Here is a tiny trained network, its code and every weight. The questions are about switching its units off for an input and a target symbol, where a switched-off unit gives its printed mean instead of its output.

import numpy as np


def w(rows, s, z=0):
    codes = np.array(rows[::2]) - 128.0
    scale = np.full(codes.shape[1], s)
    scale[-1] = z or s
    return codes * scale


def f(y):
    return y / 2 * (1 + np.tanh(0.7978845608 * (y + 0.044715 * y**3)))


def softmax(a):
    e = np.exp(a - a.max(-1, keepdims=True))
    return e / e.sum(-1, keepdims=True)


def log_softmax(a):
    a = a - a.max(-1, keepdims=True)
    return a - np.log(np.exp(a).sum(-1, keepdims=True))


def net(x, mask):
    ids = ['γζμξτψ'.index(c) for c in x.split()]
    T = len(ids)
    res = E[ids] + P[:T]
    u = 0
    for l in range(2):
        r = res
        for j in range(3):
            rows = slice(2 * j, 2 * j + 2)
            q, k, v = (r @ M[l][rows].T for M in (Q, K, V))
            z = softmax(np.where(np.tri(T) > 0, q @ k.T / 2**0.5, -1e9)) @ v
            o = O[l][rows]
            res = res + np.where(mask[u + j], z, o[:, -1]) @ o[:, :-1]
        u += 3
        y = f(res @ A[l][:, :-1].T + A[l][:, -1])
        res = res + np.where(mask[u : u + 8], y, B[l][:, -1]) @ B[l][:, :-1]
        u += 8
    return log_softmax(res[-1] @ U[:, :-1].T + U[:, -1])


Q, K, V, O, A, B = {}, {}, {}, {}, {}, {}
E = w([
[188,203,152,130,67,139,184,170,25,81],'γ',
[132,103,88,60,171,92,81,110,195,203],'ζ',
[132,106,121,123,242,74,138,234,145,179],'μ',
[65,145,99,128,161,75,108,63,176,47],'ξ',
[133,108,170,173,127,104,181,85,161,145],'τ',
[161,106,82,93,154,164,196,116,251,99],'ψ',
],0.019)
P = w([
[22,84,191,37,104,110,171,111,195,152],'0',
[142,156,84,150,131,155,211,158,173,113],'1',
[82,27,150,109,51,203,88,136,76,128],'2',
[124,125,88,198,73,225,79,168,120,144],'3',
[236,42,121,120,78,40,145,77,104,93],'4',
[77,108,191,86,157,255,128,56,160,133],'5',
[206,208,164,173,177,128,145,36,210,149],'6',
[120,133,61,247,176,192,65,99,166,139],'7',
[99,127,140,179,187,172,186,106,108,123],'8',
[234,82,111,221,230,18,188,77,113,115],'9',
[170,197,127,196,244,107,105,14,226,152],'10',
],0.0088)
Q[0] = w([
[6,179,197,64,132,223,138,167,161,168],'0.h1',
[62,42,43,140,74,189,121,189,109,154],'0.h1',
[89,146,181,138,135,106,139,77,114,107],'0.h2',
[169,169,86,125,77,101,158,147,113,179],'0.h2',
[116,113,118,138,135,153,139,133,111,150],'0.h3',
[158,86,113,124,134,133,159,119,165,167],'0.h3',
],0.011)
K[0] = w([
[55,12,165,86,118,220,106,141,76,106],'0.h1',
[128,94,188,17,102,50,181,149,143,104],'0.h1',
[109,79,123,146,178,195,166,120,122,149],'0.h2',
[101,202,136,133,160,93,148,131,178,81],'0.h2',
[161,141,122,123,126,115,134,130,128,164],'0.h3',
[167,85,137,175,141,163,92,135,158,143],'0.h3',
],0.011)
V[0] = w([
[164,158,170,123,58,132,32,91,125,61],'0.h1',
[196,150,29,103,159,214,147,62,236,100],'0.h1',
[115,71,56,159,114,161,82,89,129,151],'0.h2',
[2,160,62,119,92,90,172,131,121,137],'0.h2',
[148,112,162,36,95,130,194,171,189,219],'0.h3',
[48,81,66,151,115,37,75,147,189,39],'0.h3',
],0.0062)
O[0] = w([
[174,211,71,75,117,43,75,141,146,162,71],'0.h1',
[130,107,159,133,193,175,159,165,116,57,254],'0.h1',
[180,56,133,132,142,94,95,116,126,157,118],'0.h2',
[142,140,188,123,79,205,157,188,112,119,146],'0.h2',
[110,77,124,150,1,139,56,167,153,110,198],'0.h3',
[69,136,89,146,155,91,115,221,92,114,176],'0.h3',
],0.0095,0.0087)
A[0] = w([
[70,94,176,208,132,132,109,106,120,105,230],'0.n1',
[63,169,169,112,71,143,86,136,99,84,5],'0.n2',
[245,84,94,47,70,100,140,68,247,181,219],'0.n3',
[61,119,65,156,173,94,117,99,152,116,146],'0.n4',
[118,132,172,95,178,31,58,229,104,254,107],'0.n5',
[41,106,120,114,172,124,66,123,80,141,106],'0.n6',
[77,58,121,186,86,175,150,96,140,137,236],'0.n7',
[185,177,155,103,94,187,191,151,61,160,65],'0.n8',
],0.0069,0.0018)
B[0] = w([
[90,132,188,118,64,29,85,38,139,109,235],'0.n1',
[149,138,81,37,132,46,185,108,74,126,142],'0.n2',
[97,107,59,150,108,161,192,142,198,138,190],'0.n3',
[67,159,145,112,167,149,168,142,95,106,198],'0.n4',
[166,63,51,98,3,94,133,97,146,87,162],'0.n5',
[168,115,105,122,196,54,72,165,142,194,162],'0.n6',
[152,153,205,63,89,62,131,144,213,214,255],'0.n7',
[95,143,110,193,2,114,56,112,112,66,164],'0.n8',
],0.0073,0.0082)
Q[1] = w([
[178,133,146,61,188,183,125,254,117,148],'1.h1',
[141,167,143,121,29,60,39,159,198,77],'1.h1',
[113,150,44,85,149,158,151,224,114,116],'1.h2',
[175,114,75,137,168,125,157,99,111,104],'1.h2',
[69,157,141,86,107,140,105,178,128,127],'1.h3',
[71,123,121,115,149,35,201,171,155,132],'1.h3',
],0.0065)
K[1] = w([
[115,110,70,57,151,160,164,112,163,126],'1.h1',
[167,139,152,78,55,49,184,205,89,134],'1.h1',
[75,137,144,110,105,73,111,140,134,67],'1.h2',
[196,196,99,216,181,155,93,155,188,134],'1.h2',
[134,135,131,2,139,92,108,149,124,93],'1.h3',
[124,135,131,130,161,114,118,100,151,141],'1.h3',
],0.0091)
V[1] = w([
[95,90,115,181,143,18,169,104,62,91],'1.h1',
[125,119,185,188,78,158,254,205,152,123],'1.h1',
[171,132,114,171,118,155,72,184,128,116],'1.h2',
[89,111,121,94,177,175,54,47,126,84],'1.h2',
[164,154,168,180,170,110,172,90,85,118],'1.h3',
[215,44,134,125,168,155,132,103,219,166],'1.h3',
],0.0076)
O[1] = w([
[84,177,88,153,195,116,134,198,186,156,134],'1.h1',
[105,211,189,66,99,152,79,117,127,162,250],'1.h1',
[81,123,226,186,120,47,168,28,129,65,84],'1.h2',
[254,142,47,77,146,78,201,73,131,165,94],'1.h2',
[79,100,71,133,129,226,230,130,64,222,81],'1.h3',
[55,53,135,95,55,158,84,155,139,138,141],'1.h3',
],0.0075,0.018)
A[1] = w([
[113,121,168,185,168,137,120,168,158,186,115],'1.n1',
[89,126,192,59,222,154,128,132,113,101,95],'1.n2',
[95,69,54,158,55,160,83,165,95,120,133],'1.n3',
[76,137,12,85,36,135,193,213,103,87,121],'1.n4',
[131,2,186,83,76,179,112,193,219,112,146],'1.n5',
[32,216,90,215,128,71,156,63,81,142,73],'1.n6',
[113,153,131,101,51,131,148,118,127,159,4],'1.n7',
[169,74,85,114,122,166,122,144,149,81,125],'1.n8',
],0.007,0.0037)
B[1] = w([
[221,136,128,118,71,100,138,97,158,239,144],'1.n1',
[135,138,187,112,178,147,102,177,66,108,163],'1.n2',
[73,2,145,145,151,126,152,89,142,120,139],'1.n3',
[50,132,109,72,125,139,187,164,163,122,144],'1.n4',
[123,130,144,184,154,109,114,100,121,169,251],'1.n5',
[182,81,76,147,165,153,116,112,148,123,154],'1.n6',
[149,127,153,151,125,142,79,127,103,165,147],'1.n7',
[115,38,110,170,164,137,65,201,145,53,141],'1.n8',
],0.0096,0.034)
U = w([
[2,171,99,59,59,72,118,192,141,75,252],'γ',
[203,77,78,221,142,96,78,135,99,118,82],'ζ',
[186,131,128,212,145,59,189,109,111,234,154],'μ',
[254,57,110,28,83,114,83,216,178,122,124],'ξ',
[99,69,71,151,108,181,117,200,70,200,117],'τ',
[229,98,131,128,150,165,26,191,52,112,41],'ψ',
],0.0059,0.0025)

Each question gives the input, a string of symbols that net reads in full, and the target symbol t.
The units are the heads (2 rows each of Q, K, V and O) and the neurons (one row each of A and B). Each row of codes is followed by its name. A weight is (code - 128) times the scale printed after its matrix; where a second scale follows, it is the last column's (O, A, B and U).
mask holds one flag per unit, layer by layer, with each layer's heads first. A switched-off unit (its flag False) gives its mean, the last column of its rows in O or B, instead of its output. The means were averaged over made-up inputs and are rounded, as every weight is.
A unit's drop is (log p(t) with every unit on - log p(t) with that unit switched off) / (log p(t) with every unit on - log p(t) with every unit switched off).
The circuit of an input: a set's keep is (log p(t) with only the set's units on - log p(t) with every unit switched off) / (log p(t) with every unit on - log p(t) with every unit switched off). Starting from the 12 units with the biggest drops (on a tie, the unit counted first), units are removed one at a time, each time the one whose removal leaves the highest keep (on an exact tie, the one counted first), for as long as the keep stays at least 0.8.
units of the circuit, in order: the units of the circuit, biggest drop first
unit that matters most: the unit with the biggest drop
k most important neurons: the k neurons with the biggest drops, biggest first
drop of u: that unit's drop, to one decimal
input γ γ μ ψ ξ ζ γ, target ζ: unit that matters most -> 0.n8
input ξ τ γ, target γ: units of the circuit, in order -> [1.n4 0.n2]
input γ τ μ μ, target γ: units of the circuit, in order -> [0.h1 0.n5 1.n4]
input ζ ξ ζ ζ ξ ξ γ ζ γ μ ζ, target ζ: units of the circuit, in order -> [1.h1 0.n1 0.n7 0.h1]
input γ γ ψ ζ ζ, target γ: 2 most important neurons -> [0.n3 1.n4]
input ξ μ γ ξ τ ψ γ ξ γ ψ ξ, target μ: units of the circuit, in order -> [0.h3 1.h3]
input ψ ξ μ ψ ψ ζ, target μ: 2 most important neurons -> [1.n5 0.n3]
input ξ μ ψ τ τ μ ζ ξ ξ ψ ψ, target ξ: units of the circuit, in order -> [1.h2 0.h1 1.n5]
input γ ψ γ τ ξ ψ, target γ: units of the circuit, in order -> [0.h1 1.n4 0.n3]
input ζ ψ τ ψ ψ τ μ, target ψ: units of the circuit, in order -> [0.h1 1.n2]
input γ γ γ ξ ψ μ τ ψ ζ ψ μ, target ψ: 2 most important neurons -> [1.n2 0.n3]
input ξ γ μ τ, target μ: units of the circuit, in order -> [1.n1 0.n7 1.n8]
input γ ψ ψ ψ ζ μ ψ ζ ζ ξ, target γ: 2 most important neurons -> [1.n5 0.n1]
input μ τ ξ μ μ, target τ: unit that matters most -> 0.n7
input ψ ψ ψ γ ξ ψ ψ, target γ: units of the circuit, in order -> [0.h1 1.n4 0.n3 1.h3]
input τ τ ξ ξ ξ ψ ξ ζ, target ξ: 2 most important neurons -> [1.n5 0.n5]
input μ ψ ζ ψ ζ ψ ψ μ, target ζ: 2 most important neurons -> [0.n5 1.n5]
input ψ ψ ξ μ ψ ψ ψ ξ γ, target γ: units of the circuit, in order -> [0.n8 1.n4]
input ζ γ τ ζ ξ ψ τ ξ ζ μ ζ, target ξ: 2 most important neurons -> [0.n1 1.n5]
input τ ξ μ μ, target τ: unit that matters most -> 1.h2
input γ γ ψ γ, target ζ: 3 most important neurons -> [0.n8 1.n6 0.n7]
input ψ τ ψ ζ τ ψ, target ψ: 2 most important neurons -> [1.n5 1.n2]
input μ μ τ ψ, target μ: 3 most important neurons -> [1.n5 0.n7 1.n1]
input γ ξ ζ ψ μ μ ξ τ ξ, target ζ: 2 most important neurons -> [1.n6 0.n7]
input ψ γ ψ ξ ζ γ ξ τ ξ, target ζ: 3 most important neurons -> [0.n7 1.n6 0.n4]
input ξ τ γ μ ξ, target ψ: 2 most important neurons -> [1.n6 1.n2]
input ψ μ ζ ζ, target ψ: unit that matters most -> 0.h1
input ξ ξ ζ ξ ζ ψ, target ζ: 2 most important neurons -> [1.n8 1.n5]
input ξ μ ζ τ γ ξ, target ψ: 2 most important neurons -> [1.n2 1.n6]
input τ ξ ψ ζ, target τ: drop of 0.n7 -> 0.2
